M =
 19.1    5.8  -27.4  -28.0  -22.0   22.4
-13.0   17.1    5.1   -0.5   11.3  -23.4
 28.3   10.8  -40.3  -18.5   -2.6   14.3
 17.6   26.5  -37.3  -26.0   -1.0   -2.0
 16.9   26.7  -37.4  -27.1   -1.6   -1.5
  4.2   20.8  -19.2  -26.1  -10.4   -1.6
 18.5   -8.9  -16.5  -13.2  -18.0   26.6
-29.1   -8.3   40.0   23.3   11.0  -21.0
-15.1    8.5   13.0   14.7   20.3  -25.8
-23.5  -17.1   38.9   33.6   16.4  -15.9
 28.7   14.2  -43.5  -29.8  -12.8   18.6
M[0][0]: 19.1
M[7][1]: -8.3
M[3][5]: -2.0
M[5][2]: -19.2
M[4][4]: -1.6
M[10][4]: -12.8
M[5][4]: -10.4
M[4][1]: 26.7
M[:, 2]: [-27.4, 5.1, -40.3, -37.3, -37.4, -19.2, -16.5, 40.0, 13.0, 38.9, -43.5]
M[10][3]: -29.8
M[5][1]: 20.8
M[10]: [28.7, 14.2, -43.5, -29.8, -12.8, 18.6]
M[5]: [4.2, 20.8, -19.2, -26.1, -10.4, -1.6]
M[9][0]: -23.5
M[7]: [-29.1, -8.3, 40.0, 23.3, 11.0, -21.0]
M[2]: [28.3, 10.8, -40.3, -18.5, -2.6, 14.3]
M[3][0]: 17.6
M[1][2]: 5.1
M[6][3]: -13.2
M[5][0]: 4.2
M[1]: [-13.0, 17.1, 5.1, -0.5, 11.3, -23.4]
M[4]: [16.9, 26.7, -37.4, -27.1, -1.6, -1.5]
M[8][4]: 20.3
M[:, 1]: [5.8, 17.1, 10.8, 26.5, 26.7, 20.8, -8.9, -8.3, 8.5, -17.1, 14.2]
M[0][2]: -27.4
M[0][1]: 5.8
M[2][1]: 10.8
M[6][0]: 18.5
M[7][0]: -29.1
M[6][2]: -16.5
M[:, 4]: [-22.0, 11.3, -2.6, -1.0, -1.6, -10.4, -18.0, 11.0, 20.3, 16.4, -12.8]

x =
[[ 0.459 -1.090 -0.981 -1.518 -1.008 -0.869 -0.119 -0.819 -1.299  0.000
  -1.770]
 [-1.910 -0.362 -0.712  0.015 -0.374 -0.358 -1.008 -0.664 -0.937 -0.658
   0.168]
 [-1.228 -0.255  0.384 -1.571 -2.082  1.948  1.065 -0.451  0.679  0.856
  -2.518]
 [-1.094 -0.505 -0.380 -0.624 -0.981  0.089 -0.320 -0.595 -0.476 -0.249
  -0.882]
 [-2.569 -0.171 -0.583 -0.094 -0.787  0.308 -0.281 -0.953 -2.252  0.660
  -0.388]
 [-1.844 -0.558 -0.873 -0.236 -0.606 -0.488 -0.375 -1.077 -2.864  0.338
  -0.387]]
Rows and columns are counted from 0.
row 0 col 0: 0.459
row 4 col 1: -0.171
row 3 col 6: -0.320
row 1 col 9: -0.658
row 1 col 2: -0.712
row 2 col 5: 1.948
row 0 col 4: -1.008
row 0 col 9: 0.000
row 3 col 4: -0.981
row 4 col 4: -0.787
row 4 col 0: -2.569
row 0 col 2: -0.981
row 2 col 7: -0.451
row 1 col 7: -0.664
row 3 col 1: -0.505
row 3 col 0: -1.094
row 2 col 2: 0.384
row 0 col 1: -1.090
row 4 col 6: -0.281
row 5 col 4: -0.606
row 4 col 2: -0.583
row 2 col 0: -1.228
row 2 col 3: -1.571
row 5 col 8: -2.864
row 4 col 10: -0.388
row 0 col 6: -0.119
row 3 col 9: -0.249
row 4 col 5: 0.308
row 5 col 1: -0.558
row 5 col 9: 0.338
